Below is a small trained network, with its code and all its weights. Each question gives an input and a target symbol and asks what happens when units are switched off, that is, made to give their printed mean instead of their output.

import numpy as np


def w(rows, s, z=0):
    codes = np.array(rows[::2]) - 128.0
    scale = np.full(codes.shape[1], s)
    scale[-1] = z or s
    return codes * scale


def f(y):
    return y / 2 * (1 + np.tanh(0.7978845608 * (y + 0.044715 * y**3)))


def softmax(a):
    e = np.exp(a - a.max(-1, keepdims=True))
    return e / e.sum(-1, keepdims=True)


def log_softmax(a):
    a = a - a.max(-1, keepdims=True)
    return a - np.log(np.exp(a).sum(-1, keepdims=True))


def net(x, mask):
    ids = ['γδεζηθμσφψω'.index(c) for c in x.split()]
    T = len(ids)
    res = E[ids] + P[:T]
    u = 0
    for l in range(3):
        q, k, v = (res @ M[l].T for M in (Q, K, V))
        z = softmax(np.where(np.tri(T) > 0, q @ k.T / 2**0.5, -1e9)) @ v
        res = res + np.where(mask[u], z, O[l][:, -1]) @ O[l][:, :-1]
        u += 1
        y = f(res @ A[l][:, :-1].T + A[l][:, -1])
        res = res + np.where(mask[u : u + 4], y, B[l][:, -1]) @ B[l][:, :-1]
        u += 4
    return log_softmax(res[-1] @ U[:, :-1].T + U[:, -1])


Q, K, V, O, A, B = {}, {}, {}, {}, {}, {}
E = w([
[44,143,226,75,53,123,97,145,85],'γ',
[61,70,73,169,47,171,81,20,254],'δ',
[147,67,151,126,55,12,117,96,180],'ε',
[170,162,145,182,182,96,157,126,120],'ζ',
[55,116,29,121,62,56,102,40,112],'η',
[121,126,66,117,140,189,98,165,77],'θ',
[134,199,119,150,115,175,161,106,70],'μ',
[195,74,137,119,128,171,92,146,122],'σ',
[103,56,140,126,61,117,109,24,56],'φ',
[74,116,121,156,184,58,206,106,211],'ψ',
[185,59,91,157,176,137,89,169,109],'ω',
],0.009)
P = w([
[165,57,1,123,118,89,100,207,128],'0',
[147,114,81,115,162,78,142,141,130],'1',
[141,114,111,139,137,79,148,139,105],'2',
[138,120,124,148,125,86,162,132,86],'3',
[77,119,131,154,126,115,138,104,141],'4',
[74,119,152,160,119,120,136,95,129],'5',
[79,113,171,165,116,123,135,75,126],'6',
[60,129,161,173,105,127,122,98,140],'7',
],0.0058)
Q[0] = w([
[83,59,113,168,80,102,137,25,74],'L0H1',
[253,184,106,112,214,143,157,221,92],'L0H1',
],0.0051)
K[0] = w([
[123,203,185,247,212,126,253,147,178],'L0H1',
[185,86,25,62,68,166,69,217,93],'L0H1',
],0.0045)
V[0] = w([
[136,202,151,254,218,87,242,107,110],'L0H1',
[194,78,40,107,134,159,10,209,30],'L0H1',
],0.0042)
O[0] = w([
[130,229,143,214,230,44,29,16,180,253],'L0H1',
[177,123,62,166,67,120,158,255,8,247],'L0H1',
],0.0045,0.00037)
A[0] = w([
[125,208,107,165,119,142,129,89,113,239],'L0N1',
[49,53,101,99,19,86,113,60,104,252],'L0N2',
[62,91,62,142,113,22,174,106,177,247],'L0N3',
[50,147,255,23,75,150,115,199,90,172],'L0N4',
],0.0067,0.0028)
B[0] = w([
[39,180,164,214,100,164,132,58,28,163],'L0N1',
[13,67,76,60,48,34,105,28,159,255],'L0N2',
[59,120,89,108,211,10,116,74,229,246],'L0N3',
[75,194,126,23,92,63,2,155,241,126],'L0N4',
],0.0048,0.0081)
Q[1] = w([
[1,65,96,87,115,45,30,11,238],'L1H1',
[16,110,148,108,111,59,33,37,220],'L1H1',
],0.0072)
K[1] = w([
[100,211,219,203,143,119,212,66,131],'L1H1',
[110,254,239,180,166,123,180,70,140],'L1H1',
],0.0044)
V[1] = w([
[36,151,138,33,3,194,124,86,77],'L1H1',
[32,165,91,97,157,25,121,62,236],'L1H1',
],0.005)
O[1] = w([
[148,151,48,1,23,225,210,144,137,128],'L1H1',
[229,204,61,186,197,180,117,177,132,249],'L1H1',
],0.0068,0.014)
A[1] = w([
[170,140,106,150,179,119,83,172,162,169],'L1N1',
[104,105,77,82,85,102,207,92,57,184],'L1N2',
[101,71,182,186,112,76,95,66,79,252],'L1N3',
[99,60,144,1,42,105,170,136,154,173],'L1N4',
],0.0064,0.0023)
B[1] = w([
[207,135,125,212,211,129,168,126,90,241],'L1N1',
[126,73,85,16,111,120,165,60,36,218],'L1N2',
[97,104,129,91,53,160,23,226,128,255],'L1N3',
[255,86,223,54,98,188,77,85,183,191],'L1N4',
],0.0057,0.0061)
Q[2] = w([
[110,82,50,57,110,129,240,19,172],'L2H1',
[101,123,86,209,254,98,38,68,157],'L2H1',
],0.0031)
K[2] = w([
[77,132,45,97,76,87,122,31,117],'L2H1',
[112,165,119,206,252,59,228,109,148],'L2H1',
],0.0046)
V[2] = w([
[106,216,85,175,167,150,161,171,29],'L2H1',
[117,80,65,136,160,88,245,2,176],'L2H1',
],0.0046)
O[2] = w([
[145,186,73,65,99,196,74,191,2,174],'L2H1',
[145,54,199,193,199,110,216,198,32,254],'L2H1',
],0.0046,0.0076)
A[2] = w([
[171,95,180,48,63,118,191,57,150,163],'L2N1',
[33,44,175,84,56,60,50,109,186,246],'L2N2',
[177,107,107,198,161,213,236,195,166,203],'L2N3',
[146,62,101,149,171,56,254,198,171,148],'L2N4',
],0.0048,0.0012)
B[2] = w([
[183,112,183,105,253,197,136,39,112,181],'L2N1',
[90,73,148,118,147,176,114,219,162,254],'L2N2',
[77,164,217,140,32,163,198,167,197,229],'L2N3',
[29,198,191,60,74,35,249,64,157,198],'L2N4',
],0.0058,0.008)
U = w([
[107,137,74,165,55,177,167,59,234,73],'γ',
[156,178,123,67,139,175,117,122,190,53],'δ',
[138,134,129,129,123,147,134,135,124,17],'ε',
[225,145,55,186,158,108,3,98,98,236],'ζ',
[140,168,105,143,102,207,151,190,137,172],'η',
[161,93,153,97,158,154,156,58,39,56],'θ',
[96,163,40,58,117,86,176,92,33,147],'μ',
[100,78,202,136,162,150,157,81,164,147],'σ',
[111,158,194,126,110,30,209,128,179,111],'φ',
[148,107,197,170,145,145,135,149,36,4],'ψ',
[66,86,137,129,79,113,97,235,137,201],'ω',
],0.0057,0.0029)

Each question gives the input, a string of symbols that net reads in full, and the target symbol t.
The units are the heads (2 rows each of Q, K, V and O) and the neurons (one row each of A and B). Each row of codes is followed by its name. A weight is (code - 128) times the scale printed after its matrix; where a second scale follows, it is the last column's (O, A, B and U).
mask holds one flag per unit, layer by layer, with each layer's heads first. A switched-off unit (its flag False) gives its mean, the last column of its rows in O or B, instead of its output. The means were averaged over made-up inputs and are rounded, as every weight is.
A unit's drop is (log p(t) with every unit on - log p(t) with that unit switched off) / (log p(t) with every unit on - log p(t) with every unit switched off).
The circuit of an input: a set's keep is (log p(t) with only the set's units on - log p(t) with every unit switched off) / (log p(t) with every unit on - log p(t) with every unit switched off). Starting from the 12 units with the biggest drops (on a tie, the unit counted first), units are removed one at a time, each time the one whose removal leaves the highest keep (on an exact tie, the one counted first), for as long as the keep stays at least 0.8.
units of the circuit, in order: the units of the circuit, biggest drop first
most important unit: the unit with the biggest drop
top k neurons in layer l: the k neurons of layer l with the biggest drops, biggest first
drop when u is switched off: that unit's drop, to one decimal
input η ζ η η η φ η ζ, target η: units of the circuit, in order	L0N2, L0N3, L1H1, L2N3
input γ η ζ, target γ: top 3 neurons in layer 0	L0N2, L0N3, L0N4
input η η ζ φ, target ω: units of the circuit, in order	L1H1, L0N2, L1N3, L2N2
input η σ ω φ η γ η, target μ: most important unit	L0N4
input η ζ η ζ, target η: units of the circuit, in order	L0N2, L1H1, L0N3, L2N3
input η η μ, target η: units of the circuit, in order	L0N2, L0N3, L1H1, L2N3
input γ η σ ω, target γ: top 2 neurons in layer 0	L0N3, L0N4
input ζ η δ η σ η ω, target η: units of the circuit, in order	L0N3, L2N3, L0N2, L1H1
input η ζ η θ, target η: units of the circuit, in order	L0N2, L0N3, L1H1, L2N3
input ζ ζ μ η, target σ: top 3 neurons in layer 1	L1N2, L1N4, L1N1
input φ η η μ, target φ: top 3 neurons in layer 1	L1N4, L1N3, L1N2
input η ψ ζ γ, target ω: top 3 neurons in layer 0	L0N2, L0N4, L0N1
input ω σ μ η ε, target σ: top 2 neurons in layer 2	L2N1, L2N2
input η η η η ε, target φ: top 2 neurons in layer 1	L1N3, L1N2
input φ η σ ζ, target φ: top neuron in layer 1	L1N4
input ψ μ ζ, target ψ: top 2 neurons in layer 1	L1N1, L1N3
input ω η θ, target ω: top 2 neurons in layer 1	L1N1, L1N3
input φ ζ σ, target φ: top 2 neurons in layer 2	L2N4, L2N3
input ψ γ δ, target ζ: top 3 neurons in layer 0	L0N2, L0N4, L0N3
input γ η η φ, target θ: most important unit	L2N1
input η η θ φ η μ η φ, target σ: drop when L1N4 is switched off	0.3
input ζ γ ψ η δ η γ, target ζ: drop when L0N4 is switched off	0.2
input μ η η η η η σ γ, target σ: drop when L1N4 is switched off	0.7
